Below are the code and all the weights of a small trained network. Each question names an input and a target symbol and asks about switching units off, where a switched-off unit gives its printed mean instead of its output.

import numpy as np


def w(rows, s, z=0):
    codes = np.array(rows[::2]) - 128.0
    scale = np.full(codes.shape[1], s)
    scale[-1] = z or s
    return codes * scale


def norm(h):
    return h / np.sqrt((h * h).mean(-1, keepdims=True) + 1e-5)


def f(y):
    return np.maximum(y, 0)


def softmax(a):
    e = np.exp(a - a.max(-1, keepdims=True))
    return e / e.sum(-1, keepdims=True)


def log_softmax(a):
    a = a - a.max(-1, keepdims=True)
    return a - np.log(np.exp(a).sum(-1, keepdims=True))


def net(x, mask):
    ids = ['ΔΘαγεζηλμξπστψω'.index(c) for c in x.split()]
    T = len(ids)
    res = E[ids] + P[:T]
    r = norm(res)
    for j in range(3):
        rows = slice(2 * j, 2 * j + 2)
        q, k, v = (r @ M[0][rows].T for M in (Q, K, V))
        z = softmax(np.where(np.tri(T) > 0, q @ k.T / 2**0.5, -1e9)) @ v
        o = O[0][rows]
        res = res + np.where(mask[j], z, o[:, -1]) @ o[:, :-1]
    y = f(norm(res) @ A[0][:, :-1].T + A[0][:, -1])
    res = res + np.where(mask[3:7], y, B[0][:, -1]) @ B[0][:, :-1]
    return log_softmax(norm(res)[-1] @ U[:, :-1].T + U[:, -1])


Q, K, V, O, A, B = {}, {}, {}, {}, {}, {}
E = w([
[115,126,125,121,131],'Δ',
[115,124,125,119,134],'Θ',
[120,126,128,117,137],'α',
[155,115,64,152,165],'γ',
[184,87,159,140,152],'ε',
[116,125,128,119,135],'ζ',
[116,125,126,119,133],'η',
[119,130,129,120,136],'λ',
[170,180,164,138,102],'μ',
[119,149,50,148,203],'ξ',
[83,175,137,85,144],'π',
[140,82,78,87,143],'σ',
[133,114,192,150,95],'τ',
[189,81,124,254,98],'ψ',
[102,154,137,153,101],'ω',
],0.044)
P = w([
[185,109,148,169,85],'0',
[110,189,115,164,184],'1',
[153,141,92,192,163],'2',
[133,170,153,97,106],'3',
[159,135,113,96,97],'4',
[109,169,138,159,165],'5',
[156,113,110,231,162],'6',
[130,161,186,101,93],'7',
[180,111,157,82,46],'8',
[105,163,171,167,157],'9',
[140,106,120,254,171],'10',
[123,174,213,113,82],'11',
],0.011)
Q[0] = w([
[199,92,32,163,150],'h0',
[34,115,135,202,249],'h0',
[175,48,53,71,128],'h1',
[111,116,122,199,177],'h1',
[49,155,189,204,208],'h2',
[71,182,251,20,83],'h2',
],0.013)
K[0] = w([
[181,71,5,90,58],'h0',
[143,152,197,47,77],'h0',
[173,68,86,149,180],'h1',
[172,159,143,64,31],'h1',
[113,126,222,35,89],'h2',
[49,134,212,185,188],'h2',
],0.014)
V[0] = w([
[179,175,107,127,104],'h0',
[124,16,109,56,153],'h0',
[210,101,137,78,171],'h1',
[114,121,200,155,191],'h1',
[27,94,149,151,78],'h2',
[47,119,1,177,16],'h2',
],0.0098)
O[0] = w([
[55,65,223,145,125,43],'h0',
[169,148,98,26,93,230],'h0',
[140,166,189,86,175,104],'h1',
[143,88,119,118,169,194],'h1',
[31,43,77,102,91,148],'h2',
[1,138,131,170,164,2],'h2',
],0.0083,0.0019)
A[0] = w([
[177,120,151,166,123,227],'n0',
[83,155,241,64,43,167],'n1',
[183,53,118,232,151,252],'n2',
[143,157,255,241,65,40],'n3',
],0.0096,0.0048)
B[0] = w([
[107,124,160,122,87,221],'n0',
[93,162,129,161,234,197],'n1',
[135,121,132,155,207,253],'n2',
[86,123,76,5,68,211],'n3',
],0.015,0.0064)
U = w([
[127,79,148,128,171,88],'Δ',
[136,83,141,203,90,254],'Θ',
[98,118,86,92,137,44],'α',
[130,121,164,116,153,92],'γ',
[197,79,247,109,174,93],'ε',
[99,112,100,101,134,62],'ζ',
[119,114,152,128,153,107],'η',
[131,120,143,136,154,94],'λ',
[160,169,183,107,85,181],'μ',
[148,177,104,158,167,138],'ξ',
[118,184,148,164,150,148],'π',
[124,185,145,132,154,139],'σ',
[77,86,213,79,133,168],'τ',
[175,97,75,36,138,102],'ψ',
[52,126,93,159,63,215],'ω',
],0.013,0.007)

Each question gives the input, a string of symbols that net reads in full, and the target symbol t.
The units are the heads (2 rows each of Q, K, V and O) and the neurons (one row each of A and B). Each row of codes is followed by its name. A weight is (code - 128) times the scale printed after its matrix; where a second scale follows, it is the last column's (O, A, B and U).
mask holds one flag per unit, heads first, then neurons. A switched-off unit (its flag False) gives its mean, the last column of its rows in O or B, instead of its output. The means were averaged over made-up inputs and are rounded, as every weight is.
A unit's drop is (log p(t) with every unit on - log p(t) with that unit switched off) / (log p(t) with every unit on - log p(t) with every unit switched off).
The circuit of an input: a set's keep is (log p(t) with only the set's units on - log p(t) with every unit switched off) / (log p(t) with every unit on - log p(t) with every unit switched off). Starting from all 7 units, units are removed one at a time, each time the one whose removal leaves the highest keep (on an exact tie, the one counted first), for as long as the keep stays at least 0.8.
circuit, biggest first: the units of the circuit, biggest drop first
unit that matters most: the unit with the biggest drop
k most important neurons: the k neurons with the biggest drops, biggest first
heads that matter: for each layer, one digit per head in row order, 1 if its drop is at least 0.15 and else 0, layers parted by /
input σ π Δ γ Δ ζ α, target ω: circuit, biggest first : h2; n1
input Δ ψ ε α σ ζ ζ α Δ ζ μ η, target ψ: circuit, biggest first : h0; h2
input ζ ω τ ψ σ λ λ ζ λ α, target ψ: circuit, biggest first : h2; h0
input ω Δ γ Θ ζ ζ Δ Θ λ, target ω: circuit, biggest first : h2; n2
input σ λ λ σ ε ζ ε Θ Δ ω Δ, target ω: circuit, biggest first : h0; h1; n2; h2
input σ ζ ζ ω Θ ζ ζ Θ, target ψ: heads that matter : 110
input σ ξ ζ μ σ ψ σ ψ μ τ Δ, target τ: circuit, biggest first : h0; n3
input μ α σ λ ζ λ α, target ψ: unit that matters most : h0
input ω ξ μ, target ω: circuit, biggest first : n3; h1; h2
input ξ λ γ λ τ μ λ ζ Δ λ γ λ, target ε: circuit, biggest first : h2; n3
input τ ζ μ λ λ σ Θ ε ζ λ ζ, target ψ: circuit, biggest first : h0; n1
input Θ Θ τ Δ ψ η, target ω: 3 most important neurons : n2; n1; n3
input α μ Δ γ Δ, target ω: circuit, biggest first : h2; n2
input ζ Δ γ ζ Δ σ ζ Δ Δ α ζ, target ω: circuit, biggest first : h2; h0; h1; n2
input ζ α σ σ ε γ μ Δ ζ λ σ α, target ε: heads that matter : 111
input γ ζ ζ λ Θ ζ γ ζ, target ψ: 2 most important neurons : n2; n0
input τ λ σ Δ, target ε: unit that matters most : h1
input λ ζ ζ μ Θ η, target τ: 2 most important neurons : n3; n0
input ζ μ λ λ ε Θ, target ε: circuit, biggest first : h2; n3; n1
input ε ω Δ Θ σ μ ω μ, target ω: circuit, biggest first : h2; h1
input ζ σ ζ Δ α Δ η η, target ω: heads that matter : 111
input ψ ζ π ζ λ η, target ψ: heads that matter : 001
input ζ γ η λ Δ Δ ζ Δ σ λ τ, target τ: heads that matter : 000
input Δ Θ α, target ω: heads that matter : 001
input λ μ λ ζ μ λ Δ ω τ ζ μ λ, target ψ: heads that matter : 111
input λ ζ ε Δ, target ψ: 2 most important neurons : n1; n2
input λ η Δ, target ε: heads that matter : 001
input λ γ ζ, target ε: heads that matter : 001
input μ ζ η ζ τ ω ζ ζ ω ζ ω Δ, target ψ: most important neuron : n0
input λ Δ Δ λ Δ ε λ, target ω: 2 most important neurons : n2; n1
